In the rows, 128 means zero.
Each row has two labels, one from each of two sets.
[ 94 128 101 140 106 126  96 101  85 205 121 118  83 128 105 126 124 125
 130 101 135 101  98 149 111 185 121 123  96 127 153 148 142 134  89 141
 110 167 117 165 177 127 151  68 129 144 166 136 172 116 128 138 149  92
 110 145 140 111 174  97  88 193 106 144 128 148 148 109 135 139 126 165
 137 104 141 192 125 121 114 213 125 110 150 182 106 111 124 147 100  94
 151  71 115 131 160 153 127 147 142 137 165 140 100 121 133 100 115 141
 107 145 109  97  97 123 113 132 115 143 131 123 130  95 118 100 163  97
  66 147 128 101 114 105  96 123 178 132 115 125 131 144 129 153 110  95
 155 161  79  89  94 122 178  71 121 125 111  77 157 164 139 115 143   4
 176 126 106 112  81  86 129 134 130 146 186 123 161 163 124 132 101 125
 124 138 186 151 147 138 135 150 115 129 117 127 116 120 196 110 102 155
 143 163 145  71 129 170 110]
W q345
[104 129 122 136 134 125 124 138 138 183 161  95  87 114 163  91 129 163
 120 144 136 144 131 127 147 120 108 138 108 118 140 107 127 138  86 126
  97 117  91 127 146 111 142 122 159 125 144 110 129 129  92 141 112 126
 121 148 159 134 173 110  98 131 162 149 152  93  89 155 123 131 145 128
 142 127 162 209 117 132 126 148 133  89 152 106 137  32 147 121 111 104
 107 104 144 157 123 102 123 138 137 139 144 140  60 136 116  82 108  91
 133 131  99 132  90 156 130 115  99 153 145 121 122 136 136 128 124 116
 110 137 144  89 142 116 108 168 133 125 130 148 130 129 132 130 140  92
 104 132 136 117  94  97  91 106 126  99 115 107 152 130 115 140 145 137
 122 136 115 115 136 117 130  99 144 140 195 114 156 108 137 150 107 128
 124 123 166 122 123 131 144 135 102 137 140 114 103 139 188 104 142 143
 135 168 128 126  90 171 121]
W q241
[108  63 136 117 145 124 114 126 127 154 114 114 135 116 162 139 132 126
 148 169 132  74 147 147 164 141 128 144 181 129  46 150 154 165  65 122
  88  95 116 189 176 101 133  87 168 112 149 110 147 170 134 118 128 146
 137 114  87 127 134 126  90  97  93 155 140 108 114 135 155 158 116 121
 140 126 130 128 104 143 126 134 137 101 175 165 135  76 140 144 133 107
 104 103  77 133  61 116 131 180 159 130 127  99  76 125 103  71 103 110
  97 109 126 106 127 179 124 171 121 213 133 143 177 140 132 144 131 123
 146 137 139 110 136 107  99 138 158 102 129 133  95  87 125 171 134  77
 157 145 128 110 124 126  82 174 134 126 143  98 141 113 138 195 136 125
 134 122 127 128 108 124 180 102  87 139 166 146  99 117 140 148 127 114
 127 124 122 115 123 174 116 102 110 137 118 136  88 135 155 121 137 175
 134 112 114 109  84 155  75]
Y q241
[ 89 113 108 143 122 131 107 139 136 180 136 118  76 150 140 108 104 139
 107 101 149 126 108 136 167 166 122 170 115 135 147 146 154 145  87 131
 102 151 111 154 174 142 130 100 125 132 140 129 147 111 112 129 151 117
 118 188 144 139 157  95 104 189 124 173 145 126 115 151 125 154 129 141
 136 128 118 197 104 132 125 170 112 103 148 145 139  70 136 152 122  92
 135 104 153 145 137 122 115 162 141 146 173 142  81 106 151  78 109 124
 100 112  73  95 110 136 125 139 100 170 140 119 106 147 120 119 146  96
 110 140 128  83 114 115 129 135 157 150 132 122 125 129 133 135 140  98
 150 126 102 144  80  85 116  74 139 106  94 115 125 148 145  54 144 133
 161 130 116 109  81 126 117 115 139 154 192 127 140 130 134 132 118 122
 123 116 193 140 140 176 160 113 111 128 136 112 115 127 218  99 127 139
 122 144 144  86 123 173 104]
W q241
[ 82  53 159 127 126 117 145 208 192 183 117  91 121 128 172 119 116 148
 139  83 155  72 159  89 175 135 136 140 138 110 159 153 162 140  48 139
  82  99 133 165 233 115 118  41 133 112 140 138 143 174 151 135  98 134
 120 200 121 122  88 148  84  76  87 135 165 105 123 185 157 149  76 124
 154 103 141 158 112 144 125 135 130  89 135 129 159  46 129 141 152  86
  93 116  83 146  61 109 118 127 135 114 161  62  68 129 109 163  98  83
 144 118 134 114 100 142 153 169 102 218  76 156 166 159  84 153  87 119
 125 144 154  96  29 153 107 148 197 107 152 144  96 157 110 147 132  54
 174  90 116 134 109  79 122 158 157 106  90 113 134 156 130 150 156 102
  94  70 118  96  91 186 102  89 103 139 178 120 150 116 140 131 114 145
 126  85 128 127 157 162 154  87  47 146 129 114 106 162 211 116 155 173
 105 133 155 104 105 133  98]
G q241
[113 107 122 129 146 135 127 159 181 197 143  95  97 114 136 121 112 150
 130 120 140  78  99  97 146 159 127 151 122 119 147 137 125 140  79 131
 121 148 124 132 159 136 153  71 121 103 141 179 127 172 122 114 114 119
  97 186 158 125 125  83 111 118 148 129 169 144 117 153 133 147 110 110
 127 117 140 197 132 138 151 139 120 102 108 123 155  72 125 129 139  86
  91 135 117 148 103 119 123 145 145 137 188 139 111 130 133 167 119  90
 103 131 103 109 116 128 130 159 104 162 137 153 160 123 109 126 148 124
 121 156 148  78  92 125 106 137 181 128 138 136 105 157  89 145 142 115
 174 111 118 127  92 115 150 103 138 110  78  86 129 165 143 110 177 130
 117 109 103 131 123 146 124 134 117 124 160 121 152 181 120 128  67 138
 120  92 132 140 138 148 155 102  94 142 151 126 103 128 225  91 141 134
 125 156 112  77 111 167 111]
W q241
[ 68  78 145 112 133 134 148 140 153 156 149 131  81 127 136  78  94 160
 142 114 125 134  91 110 124 149 105 138 118 131 148 126 155 146  91 127
 100 117 122 154 183 142 132  97 114 114 136 105 147 132  86 119 125 110
 119 151 136 146 199  77  76 121 120 116 155 145 149 134 107 137 140 146
 160 108 153 217 118 110 113 196 145 125 114 101 124 100  93 157 119  79
 136 113 154 166 148 164 131 138 112 101 158 101  83 128 108 152  85  73
  85 123 114 106 110 103 127 180 116 164 118 174 133  79  99 141 115 124
  54 142 147  73 100 126  93 122 156 159 162 140  94 145 106 166 132  71
 186 152 114 133  65 144 159  95 127 127 100 114 142 172 135 141 170 112
 111  78 125 106  92 152 147  87 119 133 170 126 177 106 125 190 108 140
 156 111 189 116 142 155 154 115  77 144 136 116 105 148 214  71 116 199
 125 175 122  57 124 167 145]
W q241
[141 140 144 143 140 137 148 164 122 141 101 133 121 107 103 166 153 142
 120  91 140  85 128 139 121 103 134 126 131 132 133 115 132 137  91 129
 163 131 117 129 127 127 128 120 131 130 151 167 118 179 166 143 124 153
 111 147 131  88 104 144 128  87  89 128 139 152 110 128 152 118 160 138
  99  96 121 135 141 132 128 109 146  93 146 186 126 123 116 145 112 139
 102 111  89  80  93  87 126 166 128 105 144 114 146 125 118 227 129 137
 126  93 194 131 122 107 130 185 145 112 148 138 130 130 131 132 117 132
  99 111 157 113  95 154  95 133 129 128 135 125 131 145 110 141 135 112
 115 112 123 138 121 164 135 139 103 156 152 132 124 166 157 161 120 149
 138 128 140 132  98 139 182 145 117  97 142 141 155 129 142 138 125 147
 124 108 174 135 131 161 120 110  86 116 124 159 144 143 145 154 136 142
 149 158 132 120 109 108 110]
Q q241
[ 83  74 107 113 105 132 122 125 158 147 133 100  39 124 146 136 103 136
 121  99 150 143 111 107 177 135 110 124 113 124 162 137 134 177 105 141
 100 115 141 137 209 109 127 113 107 115 132 158 164 123  85 130 113 129
 167 144 150 117 120  72  82 248 106 133 136 121 196 150 107 146 143 114
 157 101  93 133  88 130 125 111 135 121 118 121 159  98 132 132 102  82
 101 112 115 164 130 139 134  90 168 122 130 129  92 152 123 143 116 126
  99 145  88 120  91 116 139 150 106 160 116 143 137 116 132 168 149 122
 129 151 151  71 114 137 111 118 186 140 169 103 108 126 128 161 171  77
 180 156 114 116 114 120 167 108 174 117  72  97 129 154 166 110 139 106
  82 129 122 134  74 156 133 109 114 147 166 128 161  76 108 112 132 114
 152 107 107 126 118 132 128 122 118 126 121 117  68 136 170 112 134 183
 100 129 129 103 104 166 127]
W q345
[132  62 164 121 131 127 146 138 134 133 121 109 134 123 166 114 120 126
 136 111 131 107 155  93 161 111 126 134 141 149 132 150 174 135  97 115
 126  80 131 144 171 107 119  98 174 123 128 120 115 180 129 117 108 169
 140 136 136 132  92 142 116  95 124 133 148 122 128 163 152 121  90 111
 150 125 173 103  98 136 137 159 125 113 154 118 135  79 135 112 146  96
 155 128  93 118  41 103 123 162 121 122 110  64  98 138 113 140 122 105
 139 140 171 149 142 149 141 152 128 181 105 143 156 138 107 180 114 150
 148 146 130 126 118 141 108 152 145 113 140 127  85 115 117 142 113 101
 136 135 125 114 129 109 103 186 154 122 146 115 125 123 103 175 143 109
  93 127 140 125 133 150 124  99 110 147 121 113 132  80 121 149 117 126
 125 128 125  96 104 126 127 113 106 142  97 118 117 152 149 115 151 144
 107 127 119 132 115 122 105]
Y q241
[116 111  89 122 122 145 101 112 153 152 133 104  89 137 119 128 124 116
 141 163 139 154  99 129 164 141 106 135 125 105 167 154 131 178  85 145
 104 110 137 103 170  99 143 113 164 135 147 148 183 122 125 130 100 120
 132 176 144 144 119  83 145 127 126 147 136  93 140 128 109 157 116 137
 152 115 111 132  95 136 114  76 252  89 133 137 164  13 162 127 103  86
 128 102 145 152 115 121 116 112 191 128 149 166  87 135 141  79 126 113
 150 123  83 118  78 171 122  96 117 202 146 131 125 164 149 116 182 124
 208 161 132  82 149 104 146 139 155 112 129 123 117 105 173 163 162  98
 141 110 133 131 124  43 146 101 150 104 102 135 141 126  56  85 105  93
  96 138 114 167  95 139 108 151 115 185 181 115 130 154 146  96 110 102
 129 175  70  97  37 149 119 154  81 162 133 122  90 146 178 114 137 128
  92 130 130 116 115 164  77]
W q345
[120 208 124 159 128 125 142 127 178 144 146 141 140 112 101 116 107 140
 139 160 119 159 115 148  92 135 150 140 107 114 135 122 124 136 149 115
 122 180 130  73 126 172 121 111  82 104 124 164  94  87 100 134 156 109
 100 145 132 151 156 118 116 101 154 107 125 148 118 139  99 131 115 148
 119 133 144 187 147 127 117 142 122 127  98  76 150 131 116 109 139 110
 100 155 174 158 138 128 141 113 115 137 182 169 113  96 132 148 122  71
 124  88 118 123 167  96 117 109 149  92 133 111 111  97 123 136 126 139
 106 129  95 131  94 137 143 129 127 145 152 143 126 134 130 101 117 161
 130 104 129 137 101 139 144 102 127 126 118 129  95 155 151 113 110 164
 102 106 126 129 189 124 106 165 149  94 134 131 147 147 125 116 134 147
 122 139 135 143 153 118 144 130 104 129 111 159 126 108 158 111 100  83
 147 166 121 119 131 149 167]
V q241
[113 123 146 115 131 140 166 135 187 163  94  99 101 110 139  98 137 149
 101  69 150 135 130  61 158 122 117 162 104 129 156  83 136 152  76 133
 177  88 130  93 161 122 129 103  91 103 168 172  89 178 115 126 108 151
 118 237 133 144  84 137 124  93 117 125 126 153 121 184 137 135 135 127
 128  73 103 144 130 150 140  88 126  88 126 122 139  88 121  90 116  92
  77 130 129 125  78  92 137 116 140 109 170 122 116 150 153 252 126  91
 152  84 150 153  97 109 129 149  95 130 132 166  95 168 112 153  96 113
 114 125 180  96 110 189 126 139 138 161 137 118 126 160 120 129 131 101
 146  92 141 158 134 114 100 142 138 118  89 144 127 129 120  78 176 124
 113 147 150 112 100 176 144 126 125 119 152 115 140 116 111 136 115 153
 130 102 181 141 147 158 149 105 105 124 117 133 137 156 159 118 177 145
 119 123 169 129 140 120 136]
Q q345
[109 112 133 138 125 138 135 119 195 175 105  98  90 142 137 143 111 142
 131 105 121 111 130 131 157 154 131 145 107 126 152 139 148 125  75 134
 122 157 125 127 178  73 119  95 122 137 174 130 155 126 133 146 114 128
 101 195 165 131 142 132  93 146  98 128 171 141 147 129 127 144 115 146
 144 129 141 175 133 149 135 166 159  98 142 165 135  83 131 135 133  93
 151 113 143 119 123 124 135 152 140 125 175 142  93 104 161 140 116 115
 121 138 126 111  83 126 102 130  98 165 153 126 105 112 121 122 116 142
  88 140 134 114  86 145  98 127 181 154 144 118 137 151 119 136 114  93
 143 109 115 116  83 103 156  63 131 119 113 123 119 152 149  96 137 141
 144 134  96 105  81 151 137 147 139 125 184 131 155 144 124 125 132 148
 117 109 187 169 151 172 158 126 146 147 112 119 120 129 214 129 107 142
 121 192 127 100 125 164 132]
W q241
